Below are the code and all the weights of a small trained network. Each question names an input and a target symbol and asks about switching units off, where a switched-off unit gives its printed mean instead of its output.

import numpy as np


def w(rows, s, z=0):
    codes = np.array(rows[::2]) - 128.0
    scale = np.full(codes.shape[1], s)
    scale[-1] = z or s
    return codes * scale


def norm(h):
    return h / np.sqrt((h * h).mean(-1, keepdims=True) + 1e-5)


def softmax(a):
    e = np.exp(a - a.max(-1, keepdims=True))
    return e / e.sum(-1, keepdims=True)


def log_softmax(a):
    a = a - a.max(-1, keepdims=True)
    return a - np.log(np.exp(a).sum(-1, keepdims=True))


def net(x, mask):
    ids = ['αβγζηπφψ'.index(c) for c in x.split()]
    T = len(ids)
    res = E[ids] + P[:T]
    u = 0
    for l in range(2):
        r = norm(res)
        for j in range(3):
            rows = slice(2 * j, 2 * j + 2)
            q, k, v = (r @ M[l][rows].T for M in (Q, K, V))
            z = softmax(np.where(np.tri(T) > 0, q @ k.T / 2**0.5, -1e9)) @ v
            o = O[l][rows]
            res = res + np.where(mask[u + j], z, o[:, -1]) @ o[:, :-1]
        u += 3
    return log_softmax(norm(res)[-1] @ U[:, :-1].T + U[:, -1])


Q, K, V, O = {}, {}, {}, {}
E = w([
[150,155,185,95],'α',
[91,128,71,104],'β',
[88,128,5,133],'γ',
[119,155,105,140],'ζ',
[136,110,13,155],'η',
[160,126,123,142],'π',
[180,121,133,127],'φ',
[63,93,187,188],'ψ',
],0.022)
P = w([
[83,189,119,93],'0',
[104,71,150,127],'1',
[167,45,157,145],'2',
[157,250,125,117],'3',
[158,65,64,208],'4',
[141,59,196,117],'5',
[224,244,153,157],'6',
[139,101,75,202],'7',
[138,45,184,133],'8',
],0.011)
Q[0] = w([
[142,221,171,156],'L0H0',
[156,183,78,121],'L0H0',
[93,130,90,177],'L0H1',
[95,194,176,124],'L0H1',
[247,209,121,164],'L0H2',
[103,161,80,81],'L0H2',
],0.011)
K[0] = w([
[141,181,149,118],'L0H0',
[79,74,176,81],'L0H0',
[86,127,84,185],'L0H1',
[123,98,191,138],'L0H1',
[98,130,206,247],'L0H2',
[85,92,129,79],'L0H2',
],0.013)
V[0] = w([
[11,111,227,111],'L0H0',
[136,140,156,149],'L0H0',
[169,85,130,58],'L0H1',
[128,17,216,145],'L0H1',
[151,113,94,82],'L0H2',
[178,80,134,113],'L0H2',
],0.011)
O[0] = w([
[92,182,62,211,169],'L0H0',
[189,119,164,136,150],'L0H0',
[134,28,110,87,5],'L0H1',
[255,122,213,182,231],'L0H1',
[173,60,178,31,7],'L0H2',
[183,152,72,87,54],'L0H2',
],0.0071,0.0018)
Q[1] = w([
[137,76,120,103],'L1H0',
[149,36,212,135],'L1H0',
[151,54,77,118],'L1H1',
[139,121,138,100],'L1H1',
[176,58,79,77],'L1H2',
[168,157,92,255],'L1H2',
],0.0099)
K[1] = w([
[115,147,194,105],'L1H0',
[129,11,160,151],'L1H0',
[102,175,181,191],'L1H1',
[142,150,93,123],'L1H1',
[102,140,45,72],'L1H2',
[120,61,204,156],'L1H2',
],0.011)
V[1] = w([
[31,158,90,233],'L1H0',
[39,33,48,112],'L1H0',
[184,254,52,41],'L1H1',
[152,164,113,126],'L1H1',
[80,244,208,246],'L1H2',
[137,219,10,124],'L1H2',
],0.0086)
O[1] = w([
[77,87,139,147,240],'L1H0',
[151,117,143,151,112],'L1H0',
[144,245,93,91,21],'L1H1',
[141,171,136,171,115],'L1H1',
[172,134,143,113,253],'L1H2',
[184,144,34,196,39],'L1H2',
],0.012,0.0037)
U = w([
[108,184,145,32,94],'α',
[72,182,134,85,1],'β',
[106,175,90,137,147],'γ',
[101,242,141,254,95],'ζ',
[123,231,119,138,96],'η',
[123,171,117,133,27],'π',
[187,141,82,101,136],'φ',
[110,24,155,151,210],'ψ',
],0.0083,0.0037)

Each question gives the input, a string of symbols that net reads in full, and the target symbol t.
The units are the heads (2 rows each of Q, K, V and O). Each row of codes is followed by its name. A weight is (code - 128) times the scale printed after its matrix; where a second scale follows, it is the last column's (O and U).
mask holds one flag per head, layer by layer. A switched-off head (its flag False) gives its mean, the last column of its rows in O, instead of its output. The means were averaged over made-up inputs and are rounded, as every weight is.
A unit's drop is (log p(t) with every unit on - log p(t) with that unit switched off) / (log p(t) with every unit on - log p(t) with every unit switched off).
The circuit of an input: a set's keep is (log p(t) with only the set's units on - log p(t) with every unit switched off) / (log p(t) with every unit on - log p(t) with every unit switched off). Starting from all 6 units, units are removed one at a time, each time the one whose removal leaves the highest keep (on an exact tie, the one counted first), for as long as the keep stays at least 0.8.
circuit, biggest first: the units of the circuit, biggest drop first
most important unit: the unit with the biggest drop
which heads matter: for each layer, one digit per head in row order, 1 if its drop is at least 0.15 and else 0, layers parted by /
drop of u: that unit's drop, to one decimal
input β φ η ζ ψ ζ φ β φ, target φ: which heads matter	100 / 111
input α φ ψ φ γ β, target φ: circuit, biggest first	[L1H2, L0H2, L1H1]
input φ φ β φ α, target α: circuit, biggest first	[L0H0, L1H1, L0H2]
input φ β ψ φ, target α: which heads matter	000 / 001
input π φ π, target φ: most important unit	L0H1
input ψ ψ ψ β, target ζ: circuit, biggest first	[L0H0, L0H1]
input α β φ, target φ: which heads matter	000 / 000
input ψ γ ψ φ β ζ, target φ: circuit, biggest first	[L0H0, L1H2]
input φ ψ α φ, target α: which heads matter	000 / 101
input φ α φ φ γ α, target φ: which heads matter	000 / 101
input φ φ φ φ α, target α: drop of L0H0	0.7
input φ β ψ γ ζ α, target φ: drop of L0H2	0.1
input ψ ψ π β, target ζ: drop of L1H0	0.0
input ψ ψ π φ, target ζ: circuit, biggest first	[L0H0]
